Below are the code and all the weights of a small trained network. Each question names an input and a class and asks about switching units off, where a switched-off unit gives its printed mean instead of its output.

import numpy as np


def w(rows, s, z=0):
    codes = np.array(rows[::2]) - 128.0
    scale = np.full(codes.shape[1], s)
    scale[-1] = z or s
    return codes * scale


def norm(h):
    return h / np.sqrt((h * h).mean(-1, keepdims=True) + 1e-5)


def f(y):
    return y / 2 * (1 + np.tanh(0.7978845608 * (y + 0.044715 * y**3)))


def log_softmax(a):
    a = a - a.max(-1, keepdims=True)
    return a - np.log(np.exp(a).sum(-1, keepdims=True))


def net(x, mask):
    res = np.array(x, float).reshape(1, 3) / 4 @ E
    u = 0
    for l in range(2):
        y = f(norm(res) @ A[l][:, :-1].T + A[l][:, -1])
        res = res + np.where(mask[u : u + 8], y, B[l][:, -1]) @ B[l][:, :-1]
        u += 8
    return log_softmax(norm(res)[-1] @ U[:, :-1].T + U[:, -1])


A, B = {}, {}
E = w([
[27,48,105,157,118,156,162,65,66,125],'x0',
[135,81,178,106,209,50,143,111,107,249],'x1',
[82,167,87,48,195,126,77,45,223,129],'x2',
],0.0013)
A[0] = w([
[113,196,69,173,43,189,86,116,130,59,138],'0.n0',
[101,97,242,127,230,41,129,118,104,209,203],'0.n1',
[153,90,152,251,101,83,183,188,113,131,28],'0.n2',
[234,251,220,129,161,97,49,145,127,97,22],'0.n3',
[196,84,84,189,102,166,176,210,72,154,253],'0.n4',
[211,223,193,138,107,125,74,170,208,161,14],'0.n5',
[25,28,69,199,97,176,173,11,68,138,138],'0.n6',
[49,132,71,67,202,117,23,84,252,132,47],'0.n7',
],0.0019,0.00061)
B[0] = w([
[75,148,226,189,206,19,203,96,107,131,209],'0.n0',
[118,224,125,141,161,98,236,136,126,51,222],'0.n1',
[134,130,71,151,126,155,35,51,121,79,169],'0.n2',
[15,44,60,71,53,109,112,143,102,140,190],'0.n3',
[173,135,85,141,200,72,116,78,164,145,218],'0.n4',
[71,76,81,106,101,125,173,159,175,185,184],'0.n5',
[101,114,99,41,82,81,105,252,213,169,253],'0.n6',
[168,56,107,222,154,123,102,88,102,93,212],'0.n7',
],0.0022,0.0015)
A[1] = w([
[112,111,140,33,206,151,58,55,185,153,83],'1.n0',
[221,81,196,163,61,144,167,240,10,169,158],'1.n1',
[186,109,86,131,111,145,39,25,75,129,179],'1.n2',
[177,176,79,41,78,127,116,187,194,159,165],'1.n3',
[35,51,132,78,100,180,128,125,116,156,140],'1.n4',
[105,195,158,136,21,222,68,118,176,26,101],'1.n5',
[133,92,71,182,162,62,143,78,156,99,252],'1.n6',
[85,132,150,149,55,251,100,130,140,52,78],'1.n7',
],0.0025,0.0012)
B[1] = w([
[161,128,113,88,91,195,92,49,99,197,166],'1.n0',
[98,131,81,68,169,193,51,14,192,157,237],'1.n1',
[168,95,114,236,200,177,107,131,144,81,121],'1.n2',
[18,19,95,174,58,87,99,192,17,109,193],'1.n3',
[211,100,53,136,54,53,54,238,117,138,157],'1.n4',
[147,88,135,78,205,102,191,102,90,251,185],'1.n5',
[134,181,143,203,74,172,118,195,68,91,252],'1.n6',
[157,184,159,49,191,69,128,103,121,228,147],'1.n7',
],0.0026,0.0019)
U = w([
[72,59,60,59,71,77,77,180,119,185,162],'0',
[175,139,91,176,184,227,45,25,146,125,160],'1',
[122,207,196,91,200,76,254,104,99,169,161],'2',
[118,129,148,217,94,108,137,208,116,11,149],'3',
[205,88,229,98,101,166,143,158,175,89,2],'4',
[216,82,220,91,105,166,150,158,173,77,2],'5',
],0.0073,0.005)

Each question gives the input, the list of numbers given to net, and the class t.
The units are the neurons (one row each of A and B). Each row of codes is followed by its name. A weight is (code - 128) times the scale printed after its matrix; where a second scale follows, it is the last column's (A, B and U).
mask holds one flag per neuron, layer by layer. A switched-off neuron (its flag False) gives its mean, the last column of its row in B, instead of its output. The means were averaged over made-up inputs and are rounded, as every weight is.
A unit's drop is (log p(t) with every unit on - log p(t) with that unit switched off) / (log p(t) with every unit on - log p(t) with every unit switched off).
The circuit of an input: a set's keep is (log p(t) with only the set's units on - log p(t) with every unit switched off) / (log p(t) with every unit on - log p(t) with every unit switched off). Starting from the 12 units with the biggest drops (on a tie, the unit counted first), units are removed one at a time, each time the one whose removal leaves the highest keep (on an exact tie, the one counted first), for as long as the keep stays at least 0.8.
circuit, biggest first: the units of the circuit, biggest drop first
unit that matters most: the unit with the biggest drop
top k neurons: the k neurons with the biggest drops, biggest first
top k neurons in layer l: the k neurons of layer l with the biggest drops, biggest first
input [-8,-5,4], class 0: circuit, biggest first	[1.n3 1.n5]
input [-3,1,2], class 3: unit that matters most	0.n7
input [-4,6,-7], class 1: circuit, biggest first	[1.n1 0.n6]
input [3,5,-5], class 1: top 2 neurons in layer 0	[0.n0 0.n2]
input [-2,-2,1], class 3: top 3 neurons	[0.n0 0.n6 1.n1]
input [-8,7,2], class 0: top 4 neurons in layer 1	[1.n3 1.n5 1.n7 1.n0]
input [4,-8,-7], class 2: top 2 neurons in layer 0	[0.n7 0.n0]
input [-1,-4,3], class 2: top 2 neurons	[0.n4 1.n5]
input [-7,-8,-8], class 1: top 2 neurons in layer 0	[0.n6 0.n1]
input [8,-7,6], class 0: circuit, biggest first	[0.n6 1.n4]
input [3,6,7], class 1: top 4 neurons	[0.n0 0.n7 1.n0 1.n5]
input [-8,-6,-1], class 0: circuit, biggest first	[0.n3 1.n5]
input [-6,-6,-2], class 0: top 3 neurons	[0.n3 1.n3 0.n5]
input [0,3,-2], class 3: circuit, biggest first	[0.n1 1.n5]
input [-6,7,-8], class 1: circuit, biggest first	[1.n1 0.n6]
input [-6,4,-2], class 0: top neuron	[0.n0]
input [7,-7,-1], class 0: top 2 neurons in layer 0	[0.n6 0.n1]
input [-3,-1,-4], class 1: top 3 neurons	[0.n6 1.n1 0.n1]
input [5,-1,-6], class 1: top 2 neurons in layer 0	[0.n3 0.n5]
input [1,1,-2], class 3: top neuron	[0.n4]
